Below are the code and all the weights of a small trained network. Each question names an input and a target symbol and asks about switching units off, where a switched-off unit gives its printed mean instead of its output.

import numpy as np


def w(rows, s, z=0):
    codes = np.array(rows[::2]) - 128.0
    scale = np.full(codes.shape[1], s)
    scale[-1] = z or s
    return codes * scale


def norm(h):
    return h / np.sqrt((h * h).mean(-1, keepdims=True) + 1e-5)


def f(y):
    return np.maximum(y, 0)


def softmax(a):
    e = np.exp(a - a.max(-1, keepdims=True))
    return e / e.sum(-1, keepdims=True)


def log_softmax(a):
    a = a - a.max(-1, keepdims=True)
    return a - np.log(np.exp(a).sum(-1, keepdims=True))


def net(x, mask):
    ids = ['ΓΘΞΠΣΦαβδεζημτψω'.index(c) for c in x.split()]
    T = len(ids)
    res = E[ids] + P[:T]
    u = 0
    for l in range(2):
        q, k, v = (norm(res) @ M[l].T for M in (Q, K, V))
        z = softmax(np.where(np.tri(T) > 0, q @ k.T / 4**0.5, -1e9)) @ v
        res = res + np.where(mask[u], z, O[l][:, -1]) @ O[l][:, :-1]
        u += 1
        y = f(norm(res) @ A[l][:, :-1].T + A[l][:, -1])
        res = res + np.where(mask[u : u + 4], y, B[l][:, -1]) @ B[l][:, :-1]
        u += 4
    return log_softmax(norm(res)[-1] @ U[:, :-1].T + U[:, -1])


Q, K, V, O, A, B = {}, {}, {}, {}, {}, {}
E = w([
[131,99,67,87],'Γ',
[133,152,126,175],'Θ',
[113,86,82,131],'Ξ',
[91,214,136,41],'Π',
[154,130,78,83],'Σ',
[87,157,174,9],'Φ',
[64,175,122,139],'α',
[134,92,67,95],'β',
[114,168,132,123],'δ',
[68,209,113,100],'ε',
[100,73,78,119],'ζ',
[97,79,104,154],'η',
[123,185,121,144],'μ',
[104,92,101,143],'τ',
[91,46,74,117],'ψ',
[116,188,141,62],'ω',
],0.015)
P = w([
[246,192,226,122],'0',
[44,170,24,40],'1',
[43,156,2,54],'2',
[83,184,103,82],'3',
[73,188,98,82],'4',
[64,183,94,91],'5',
[69,178,104,89],'6',
[69,188,90,91],'7',
[66,208,86,96],'8',
[68,189,87,103],'9',
[66,204,80,103],'10',
[70,203,79,100],'11',
[71,199,86,99],'12',
[68,210,71,104],'13',
],0.0061)
Q[0] = w([
[41,15,94,139],'L0H1',
[235,114,64,147],'L0H1',
[158,127,34,100],'L0H1',
[113,180,255,236],'L0H1',
],0.009)
K[0] = w([
[245,147,195,130],'L0H1',
[154,168,180,71],'L0H1',
[229,136,152,138],'L0H1',
[22,122,43,71],'L0H1',
],0.012)
V[0] = w([
[250,147,188,186],'L0H1',
[196,127,199,155],'L0H1',
[96,120,158,183],'L0H1',
[118,59,157,172],'L0H1',
],0.011)
O[0] = w([
[224,133,56,226,25],'L0H1',
[254,167,43,210,55],'L0H1',
[225,113,205,120,2],'L0H1',
[221,66,147,213,79],'L0H1',
],0.0072,0.0042)
A[0] = w([
[237,143,124,162,141],'L0N1',
[126,88,128,94,75],'L0N2',
[105,95,93,125,151],'L0N3',
[148,246,152,112,252],'L0N4',
],0.013,0.0024)
B[0] = w([
[198,115,200,196,147],'L0N1',
[101,159,123,151,175],'L0N2',
[129,200,120,98,254],'L0N3',
[2,65,220,206,185],'L0N4',
],0.0064,0.0062)
Q[1] = w([
[143,118,251,149],'L1H1',
[116,126,109,115],'L1H1',
[128,179,77,104],'L1H1',
[126,122,181,101],'L1H1',
],0.018)
K[1] = w([
[72,159,77,4],'L1H1',
[168,101,152,135],'L1H1',
[147,98,125,177],'L1H1',
[110,129,153,80],'L1H1',
],0.018)
V[1] = w([
[141,1,50,212],'L1H1',
[78,63,78,21],'L1H1',
[214,225,26,111],'L1H1',
[114,137,179,185],'L1H1',
],0.0082)
O[1] = w([
[101,5,147,154,184],'L1H1',
[223,125,67,50,215],'L1H1',
[81,150,49,125,2],'L1H1',
[117,145,231,180,134],'L1H1',
],0.011,0.0047)
A[1] = w([
[253,163,19,55,3],'L1N1',
[41,82,141,78,203],'L1N2',
[134,133,166,67,75],'L1N3',
[247,14,168,84,220],'L1N4',
],0.012,0.0052)
B[1] = w([
[229,104,187,213,155],'L1N1',
[172,133,187,72,253],'L1N2',
[33,37,87,124,162],'L1N3',
[118,145,167,9,213],'L1N4',
],0.014,0.011)
U = w([
[221,140,16,84,132],'Γ',
[133,95,99,143,158],'Θ',
[108,97,123,134,242],'Ξ',
[199,249,127,83,28],'Π',
[71,154,89,130,132],'Σ',
[214,184,160,123,84],'Φ',
[135,156,244,144,72],'α',
[63,120,13,93,29],'β',
[93,141,123,157,198],'δ',
[98,216,86,60,47],'ε',
[57,2,186,159,3],'ζ',
[183,84,157,153,162],'η',
[115,137,138,149,179],'μ',
[156,101,124,146,149],'τ',
[188,40,179,35,173],'ψ',
[79,254,134,147,110],'ω',
],0.014,0.0039)

Each question gives the input, a string of symbols that net reads in full, and the target symbol t.
The units are the heads (4 rows each of Q, K, V and O) and the neurons (one row each of A and B). Each row of codes is followed by its name. A weight is (code - 128) times the scale printed after its matrix; where a second scale follows, it is the last column's (O, A, B and U).
mask holds one flag per unit, layer by layer, with each layer's heads first. A switched-off unit (its flag False) gives its mean, the last column of its rows in O or B, instead of its output. The means were averaged over made-up inputs and are rounded, as every weight is.
A unit's drop is (log p(t) with every unit on - log p(t) with that unit switched off) / (log p(t) with every unit on - log p(t) with every unit switched off).
The circuit of an input: a set's keep is (log p(t) with only the set's units on - log p(t) with every unit switched off) / (log p(t) with every unit on - log p(t) with every unit switched off). Starting from all 10 units, units are removed one at a time, each time the one whose removal leaves the highest keep (on an exact tie, the one counted first), for as long as the keep stays at least 0.8.
units of the circuit, in order: the units of the circuit, biggest drop first
unit that matters most: the unit with the biggest drop
k most important neurons: the k neurons with the biggest drops, biggest first
drop when u is switched off: that unit's drop, to one decimal
input α Γ ζ Θ Π δ ω ε ψ ψ ω Γ Π ζ, target α: unit that matters most : L0N4
input ζ Σ ψ ε ψ ψ ζ ψ τ ψ ψ ω β, target ζ: 2 most important neurons : L0N1, L1N4
input Φ ψ δ ω ε ψ β Π ψ β Γ, target Φ: units of the circuit, in order : L1N1, L1H1, L0N4
input Π ζ ψ τ Γ α ψ ψ ψ β Γ η, target Π: 2 most important neurons : L1N1, L0N4
input ζ Γ ζ, target ζ: units of the circuit, in order : L0H1, L1H1
input ε ψ Π μ ε ψ ψ ω β Φ ψ Ξ ψ β, target ε: units of the circuit, in order : L1H1, L0H1
input η ω ψ ψ ε Γ Ξ Γ ψ ψ Γ Γ, target η: units of the circuit, in order : L0H1, L1H1
input α Θ α Σ Γ Γ Θ Σ, target α: units of the circuit, in order : L0N4, L1H1, L0H1
input ζ ψ ψ ψ ψ ζ Γ ψ ζ Θ Γ Π Γ ζ, target ζ: units of the circuit, in order : L1H1, L0H1
input β ψ μ ψ Γ ε δ η, target β: units of the circuit, in order : L0H1, L1H1
input ω ω β μ ω Γ ψ ψ τ, target ω: units of the circuit, in order : L1H1, L0H1, L0N4
input Γ Γ ψ Γ, target Γ: units of the circuit, in order : L1H1, L0H1, L1N1
input Φ Ξ ζ β ζ ψ ψ ζ ζ ψ ζ ψ, target Φ: units of the circuit, in order : L1N1, L1H1, L0N4, L0H1
input ε ψ δ ψ α β ψ β ψ ψ ψ ψ, target ε: unit that matters most : L0N4
input Γ Γ ψ ψ Σ ψ ζ Γ, target Γ: units of the circuit, in order : L0H1, L1H1, L1N1
input Γ Π ψ Γ ζ Φ β Ξ Γ β ψ ζ ω Σ, target Γ: 2 most important neurons : L1N1, L1N4
input ω α ψ ψ, target ω: 2 most important neurons : L0N4, L1N2
input ω Γ Γ η, target ω: drop when L0N3 is switched off : 0.0
input ε ψ ψ Γ Γ Θ ε Γ ψ, target ε: drop when L1H1 is switched off : 0.6
input β ζ ζ Π ζ, target β: drop when L0N1 is switched off : 0.1
input Π Γ Γ ψ Γ Γ, target Π: unit that matters most : L1H1
